Here is a tiny trained network, its code and every weight. The questions are about switching its units off for an input and a target symbol, where a switched-off unit gives its printed mean instead of its output.

import numpy as np


def w(rows, s, z=0):
    codes = np.array(rows[::2]) - 128.0
    scale = np.full(codes.shape[1], s)
    scale[-1] = z or s
    return codes * scale


def f(y):
    return y / 2 * (1 + np.tanh(0.7978845608 * (y + 0.044715 * y**3)))


def softmax(a):
    e = np.exp(a - a.max(-1, keepdims=True))
    return e / e.sum(-1, keepdims=True)


def log_softmax(a):
    a = a - a.max(-1, keepdims=True)
    return a - np.log(np.exp(a).sum(-1, keepdims=True))


def net(x, mask):
    ids = ['γημξπσφω'.index(c) for c in x.split()]
    T = len(ids)
    res = E[ids] + P[:T]
    u = 0
    for l in range(2):
        q, k, v = (res @ M[l].T for M in (Q, K, V))
        z = softmax(np.where(np.tri(T) > 0, q @ k.T / 4**0.5, -1e9)) @ v
        res = res + np.where(mask[u], z, O[l][:, -1]) @ O[l][:, :-1]
        u += 1
        y = f(res @ A[l][:, :-1].T + A[l][:, -1])
        res = res + np.where(mask[u : u + 8], y, B[l][:, -1]) @ B[l][:, :-1]
        u += 8
    return log_softmax(res[-1] @ U[:, :-1].T + U[:, -1])


Q, K, V, O, A, B = {}, {}, {}, {}, {}, {}
E = w([
[155,139,185],'γ',
[45,122,114],'η',
[178,132,135],'μ',
[124,128,10],'ξ',
[56,163,84],'π',
[161,22,155],'σ',
[80,161,141],'φ',
[194,80,65],'ω',
],0.013)
P = w([
[108,137,164],'0',
[151,126,15],'1',
[170,134,17],'2',
[184,123,12],'3',
[185,96,2],'4',
[195,138,25],'5',
],0.0029)
Q[0] = w([
[157,131,183],'L0H1',
[178,228,98],'L0H1',
[6,166,125],'L0H1',
[135,150,71],'L0H1',
],0.021)
K[0] = w([
[69,96,116],'L0H1',
[145,137,35],'L0H1',
[120,250,183],'L0H1',
[186,141,102],'L0H1',
],0.02)
V[0] = w([
[119,79,141],'L0H1',
[163,252,165],'L0H1',
[137,186,93],'L0H1',
[136,167,111],'L0H1',
],0.011)
O[0] = w([
[177,172,117,140],'L0H1',
[72,11,154,2],'L0H1',
[60,90,140,142],'L0H1',
[83,93,137,129],'L0H1',
],0.011,0.0035)
A[0] = w([
[89,106,127,102],'L0N1',
[129,133,110,136],'L0N2',
[163,61,184,95],'L0N3',
[133,122,58,119],'L0N4',
[173,32,181,77],'L0N5',
[81,163,148,40],'L0N6',
[170,126,139,141],'L0N7',
[99,78,249,1],'L0N8',
],0.02,0.0041)
B[0] = w([
[162,202,89,148],'L0N1',
[129,143,150,163],'L0N2',
[163,114,52,144],'L0N3',
[128,135,224,254],'L0N4',
[94,95,37,153],'L0N5',
[127,126,50,124],'L0N6',
[175,88,163,221],'L0N7',
[5,75,205,155],'L0N8',
],0.018,0.0056)
Q[1] = w([
[144,105,239],'L1H1',
[70,251,129],'L1H1',
[64,177,163],'L1H1',
[161,101,233],'L1H1',
],0.018)
K[1] = w([
[131,145,223],'L1H1',
[2,161,81],'L1H1',
[95,177,97],'L1H1',
[127,132,235],'L1H1',
],0.018)
V[1] = w([
[120,118,159],'L1H1',
[106,254,66],'L1H1',
[170,34,121],'L1H1',
[79,141,222],'L1H1',
],0.0098)
O[1] = w([
[105,144,142,170],'L1H1',
[181,9,117,1],'L1H1',
[126,211,84,161],'L1H1',
[66,121,219,232],'L1H1',
],0.011,0.0084)
A[1] = w([
[50,116,103,70],'L1N1',
[158,193,201,45],'L1N2',
[121,51,200,160],'L1N3',
[251,174,86,184],'L1N4',
[86,199,100,80],'L1N5',
[98,76,103,142],'L1N6',
[1,90,134,156],'L1N7',
[215,61,113,2],'L1N8',
],0.0074,0.0098)
B[1] = w([
[205,97,174,142],'L1N1',
[209,102,49,254],'L1N2',
[71,146,65,211],'L1N3',
[46,19,199,203],'L1N4',
[159,48,196,179],'L1N5',
[189,167,94,147],'L1N6',
[159,169,41,211],'L1N7',
[189,207,255,134],'L1N8',
],0.014,0.013)
U = w([
[194,255,207,186],'γ',
[143,126,128,94],'η',
[61,174,241,252],'μ',
[145,142,130,79],'ξ',
[208,90,193,62],'π',
[198,133,69,47],'σ',
[46,231,155,228],'φ',
[104,87,112,105],'ω',
],0.0066,0.0035)

Each question gives the input, a string of symbols that net reads in full, and the target symbol t.
The units are the heads (4 rows each of Q, K, V and O) and the neurons (one row each of A and B). Each row of codes is followed by its name. A weight is (code - 128) times the scale printed after its matrix; where a second scale follows, it is the last column's (O, A, B and U).
mask holds one flag per unit, layer by layer, with each layer's heads first. A switched-off unit (its flag False) gives its mean, the last column of its rows in O or B, instead of its output. The means were averaged over made-up inputs and are rounded, as every weight is.
A unit's drop is (log p(t) with every unit on - log p(t) with that unit switched off) / (log p(t) with every unit on - log p(t) with every unit switched off).
The circuit of an input: a set's keep is (log p(t) with only the set's units on - log p(t) with every unit switched off) / (log p(t) with every unit on - log p(t) with every unit switched off). Starting from the 12 units with the biggest drops (on a tie, the unit counted first), units are removed one at a time, each time the one whose removal leaves the highest keep (on an exact tie, the one counted first), for as long as the keep stays at least 0.8.
circuit, biggest first: the units of the circuit, biggest drop first
most important unit: the unit with the biggest drop
top k neurons: the k neurons with the biggest drops, biggest first
top k neurons in layer l: the k neurons of layer l with the biggest drops, biggest first
input γ η γ, target μ: most important unit : L0N4
input η ω φ σ γ γ, target π: circuit, biggest first : (L0H1 L0N7 L1N4 L1H1)
input μ ω μ, target γ: circuit, biggest first : (L0N4 L1H1 L1N4 L1N3)
input μ π η η, target μ: top 4 neurons in layer 1 : (L1N2 L1N4 L1N7 L1N5)
input η μ γ, target μ: top 2 neurons : (L1N2 L0N4)
input γ μ φ η μ, target μ: top 2 neurons : (L1N2 L1N7)
input μ γ ω ω σ φ, target μ: top 2 neurons in layer 1 : (L1N2 L1N5)
input φ η γ ω π γ, target γ: circuit, biggest first : (L1H1 L1N4 L0N4 L1N3)
input γ γ γ, target σ: top 4 neurons : (L0N8 L0N5 L0N4 L0N3)
input π γ γ ω η, target π: top 4 neurons in layer 0 : (L0N1 L0N6 L0N7 L0N4)
input π γ μ μ φ, target π: top 4 neurons : (L0N4 L0N6 L0N1 L0N7)
input γ ω φ, target γ: top 3 neurons : (L0N8 L0N5 L1N4)
input σ γ π φ, target σ: circuit, biggest first : (L0N4 L1N4)
input γ π φ γ ξ π, target γ: top 2 neurons : (L0N8 L0N5)
input σ ω γ γ π η, target σ: top 3 neurons in layer 0 : (L0N1 L0N7 L0N4)
input μ γ μ π π, target μ: most important unit : L0N5
input μ σ γ μ ξ φ, target μ: top 2 neurons in layer 1 : (L1N2 L1N4)
input φ μ π μ ω, target γ: top 2 neurons : (L0N4 L1N4)
input π π μ γ η, target π: top 3 neurons : (L0N1 L0N6 L1N8)
input π γ φ η μ π, target π: top 2 neurons in layer 0 : (L0N6 L0N1)
input μ π ξ μ, target φ: most important unit : L1H1
